Below are the code and all the weights of a small trained network. Each question names an input and a target symbol and asks about switching units off, where a switched-off unit gives its printed mean instead of its output.

import numpy as np


def w(rows, s, z=0):
    codes = np.array(rows[::2]) - 128.0
    scale = np.full(codes.shape[1], s)
    scale[-1] = z or s
    return codes * scale


def f(y):
    return np.maximum(y, 0)


def softmax(a):
    e = np.exp(a - a.max(-1, keepdims=True))
    return e / e.sum(-1, keepdims=True)


def log_softmax(a):
    a = a - a.max(-1, keepdims=True)
    return a - np.log(np.exp(a).sum(-1, keepdims=True))


def net(x, mask):
    ids = ['ΔΞΨαβγεζηθμστφω'.index(c) for c in x.split()]
    T = len(ids)
    res = E[ids] + P[:T]
    u = 0
    for l in range(2):
        r = res
        for j in range(2):
            rows = slice(2 * j, 2 * j + 2)
            q, k, v = (r @ M[l][rows].T for M in (Q, K, V))
            z = softmax(np.where(np.tri(T) > 0, q @ k.T / 2**0.5, -1e9)) @ v
            o = O[l][rows]
            res = res + np.where(mask[u + j], z, o[:, -1]) @ o[:, :-1]
        u += 2
        y = f(res @ A[l][:, :-1].T + A[l][:, -1])
        res = res + np.where(mask[u : u + 4], y, B[l][:, -1]) @ B[l][:, :-1]
        u += 4
    return log_softmax(res[-1] @ U[:, :-1].T + U[:, -1])


Q, K, V, O, A, B = {}, {}, {}, {}, {}, {}
E = w([
[128,87,75,116,142,128],'Δ',
[113,92,53,125,136,108],'Ξ',
[122,90,52,136,139,124],'Ψ',
[94,130,177,251,171,116],'α',
[130,99,89,57,129,118],'β',
[161,66,90,136,139,148],'γ',
[166,58,99,136,125,165],'ε',
[171,86,43,169,146,113],'ζ',
[197,86,119,124,142,102],'η',
[205,128,101,121,166,11],'θ',
[242,58,144,138,125,108],'μ',
[171,177,171,92,99,45],'σ',
[122,121,38,185,69,87],'τ',
[110,80,146,129,32,141],'φ',
[151,84,215,96,145,96],'ω',
],0.019)
P = w([
[156,100,71,45,116,149],'0',
[150,85,89,57,108,139],'1',
[153,84,100,77,108,136],'2',
[147,81,110,94,112,130],'3',
[146,83,122,112,111,126],'4',
[143,78,135,130,114,121],'5',
[137,76,147,146,117,114],'6',
[132,83,154,164,123,107],'7',
[128,85,163,185,124,103],'8',
[123,83,174,203,124,104],'9',
[124,86,192,219,126,89],'10',
[112,80,202,228,132,85],'11',
[101,70,205,251,132,73],'12',
],0.011)
Q[0] = w([
[42,249,168,124,169,223],'0.h1',
[128,68,119,114,184,109],'0.h1',
[107,71,89,134,164,115],'0.h2',
[102,195,103,131,152,178],'0.h2',
],0.014)
K[0] = w([
[204,105,27,5,113,153],'0.h1',
[146,138,127,211,112,105],'0.h1',
[189,105,165,189,153,91],'0.h2',
[160,112,74,56,144,134],'0.h2',
],0.012)
V[0] = w([
[124,195,135,202,93,127],'0.h1',
[147,177,109,116,8,76],'0.h1',
[34,210,66,84,128,168],'0.h2',
[111,128,160,93,105,132],'0.h2',
],0.011)
O[0] = w([
[98,175,122,212,124,139,125],'0.h1',
[170,248,101,125,114,165,153],'0.h1',
[63,138,138,138,186,139,10],'0.h2',
[111,149,151,103,107,116,113],'0.h2',
],0.014)
A[0] = w([
[107,113,135,132,119,75,90],'0.n1',
[104,43,161,132,146,83,8],'0.n2',
[65,107,115,68,255,120,112],'0.n3',
[114,98,90,164,124,149,126],'0.n4',
],0.0086,0.0018)
B[0] = w([
[111,152,110,112,180,168,173],'0.n1',
[128,254,118,152,86,158,254],'0.n2',
[24,154,154,41,150,155,143],'0.n3',
[152,125,104,46,99,101,193],'0.n4',
],0.0075,0.007)
Q[1] = w([
[78,213,94,131,97,234],'1.h1',
[53,123,20,132,14,157],'1.h1',
[254,104,30,101,51,95],'1.h2',
[174,254,137,162,154,175],'1.h2',
],0.0078)
K[1] = w([
[120,176,88,112,108,142],'1.h1',
[102,95,89,125,22,162],'1.h1',
[112,118,205,215,111,74],'1.h2',
[54,160,148,162,1,124],'1.h2',
],0.0097)
V[1] = w([
[181,155,231,162,140,151],'1.h1',
[130,142,130,104,190,123],'1.h1',
[70,134,255,59,61,193],'1.h2',
[111,28,57,205,92,254],'1.h2',
],0.0093)
O[1] = w([
[141,105,78,104,99,100,77],'1.h1',
[71,102,109,166,84,162,2],'1.h1',
[65,168,160,135,7,121,67],'1.h2',
[137,102,17,79,115,187,67],'1.h2',
],0.012,0.007)
A[1] = w([
[150,185,88,170,155,46,81],'1.n1',
[123,142,183,95,90,68,173],'1.n2',
[1,131,141,104,93,96,95],'1.n3',
[129,152,138,153,136,90,251],'1.n4',
],0.0089,0.0022)
B[1] = w([
[104,134,200,98,98,189,241],'1.n1',
[117,44,68,254,161,143,253],'1.n2',
[113,201,86,102,210,72,165],'1.n3',
[105,38,42,85,94,253,185],'1.n4',
],0.0069,0.013)
U = w([
[113,50,123,179,113,78,116],'Δ',
[161,123,139,116,139,107,163],'Ξ',
[201,241,127,185,183,195,64],'Ψ',
[144,164,129,152,155,127,121],'α',
[144,130,200,188,146,254,129],'β',
[110,59,72,165,161,211,135],'γ',
[147,138,127,160,145,163,75],'ε',
[121,90,145,109,122,211,130],'ζ',
[127,145,141,134,153,171,158],'η',
[138,154,130,151,153,132,137],'θ',
[126,75,140,101,113,228,133],'μ',
[174,236,104,145,60,145,192],'σ',
[204,147,131,115,125,50,2],'τ',
[186,150,201,149,198,85,91],'φ',
[140,166,122,165,163,96,157],'ω',
],0.0055,0.005)

Each question gives the input, a string of symbols that net reads in full, and the target symbol t.
The units are the heads (2 rows each of Q, K, V and O) and the neurons (one row each of A and B). Each row of codes is followed by its name. A weight is (code - 128) times the scale printed after its matrix; where a second scale follows, it is the last column's (O, A, B and U).
mask holds one flag per unit, layer by layer, with each layer's heads first. A switched-off unit (its flag False) gives its mean, the last column of its rows in O or B, instead of its output. The means were averaged over made-up inputs and are rounded, as every weight is.
A unit's drop is (log p(t) with every unit on - log p(t) with that unit switched off) / (log p(t) with every unit on - log p(t) with every unit switched off).
The circuit of an input: a set's keep is (log p(t) with only the set's units on - log p(t) with every unit switched off) / (log p(t) with every unit on - log p(t) with every unit switched off). Starting from all 12 units, units are removed one at a time, each time the one whose removal leaves the highest keep (on an exact tie, the one counted first), for as long as the keep stays at least 0.8.
circuit, biggest first: the units of the circuit, biggest drop first
top k neurons: the k neurons with the biggest drops, biggest first
top k neurons in layer l: the k neurons of layer l with the biggest drops, biggest first
heads that matter: for each layer, one digit per head in row order, 1 if its drop is at least 0.15 and else 0, layers parted by /
drop when u is switched off: that unit's drop, to one decimal
input η φ θ φ θ Ξ φ Δ γ φ ε μ μ, target τ: circuit, biggest first => (0.h2 1.h1)
input σ ε Δ Δ ε β ζ Ψ γ Δ γ σ φ, target σ: circuit, biggest first => (0.h1 1.h2)
input τ Ψ ω ε, target Δ: top 2 neurons => (1.n2 1.n1)
input ε σ Ψ θ ω ζ Ψ φ ζ, target σ: circuit, biggest first => (1.h2 0.h1)
input Ξ σ β θ Δ Δ ε Ξ η τ σ Ψ, target Ψ: circuit, biggest first => (0.h1)
input ω ω ζ η ε Ψ μ φ Ξ ε ζ Δ, target γ: heads that matter => 11 / 01
input Δ σ Ψ β φ Δ, target σ: heads that matter => 10 / 01
input Ψ φ ζ Ψ ζ, target γ: heads that matter => 11 / 01
input ε Ψ μ ζ σ γ μ γ Ξ η θ ζ ε, target φ: heads that matter => 01 / 01
input ζ β ζ ζ γ φ θ Ξ ζ ε Ξ Ψ σ, target β: top 3 neurons => (1.n4 1.n1 1.n2)
input Ξ η φ ζ Ψ θ ζ, target φ: circuit, biggest first => (1.h2 0.n2)
input γ β γ γ μ τ ζ σ φ Ψ ε, target σ: circuit, biggest first => (0.h1 1.h2)
input φ Δ φ θ Ψ Ξ β ω γ, target Δ: top 2 neurons => (1.n2 1.n1)
input Ξ ζ γ φ β φ Ψ, target σ: circuit, biggest first => (1.h2 0.h1)
input β τ Ξ, target Ψ: heads that matter => 10 / 01
input η β ζ Δ ε θ Ψ θ μ θ β Δ, target φ: circuit, biggest first => (1.h2)
input ω Δ Ξ Δ ζ τ τ ω, target Δ: circuit, biggest first => (1.h2 1.n2 0.h1)
input θ σ ζ, target β: top 2 neurons in layer 1 => (1.n4 1.n1)
input σ Ξ γ β Ξ σ ε, target β: circuit, biggest first => (1.h2 0.h1 1.n4 1.n1)
input θ Ψ ω σ, target Δ: circuit, biggest first => (1.n2 1.h2 0.h1)
input μ ζ η σ Δ Δ Δ φ ε, target σ: circuit, biggest first => (1.h2 0.h1)
input φ Ψ τ τ φ, target σ: circuit, biggest first => (0.h1)
input μ φ Ξ μ, target σ: circuit, biggest first => (0.h1 1.h2)
input ω ζ Δ σ, target β: circuit, biggest first => (1.h2 1.n4 1.n2 1.n1)
input Δ Ψ ζ σ η σ θ σ ζ, target β: drop when 1.h2 is switched off => 1.0
input ε ζ ζ, target γ: drop when 1.n4 is switched off => -0.1
input Δ φ ω φ, target Δ: drop when 1.n2 is switched off => 0.8
input ε β τ ω ζ, target Δ: drop when 0.h1 is switched off => 0.5
input β Ξ φ σ ζ, target σ: top neuron => (0.n4)
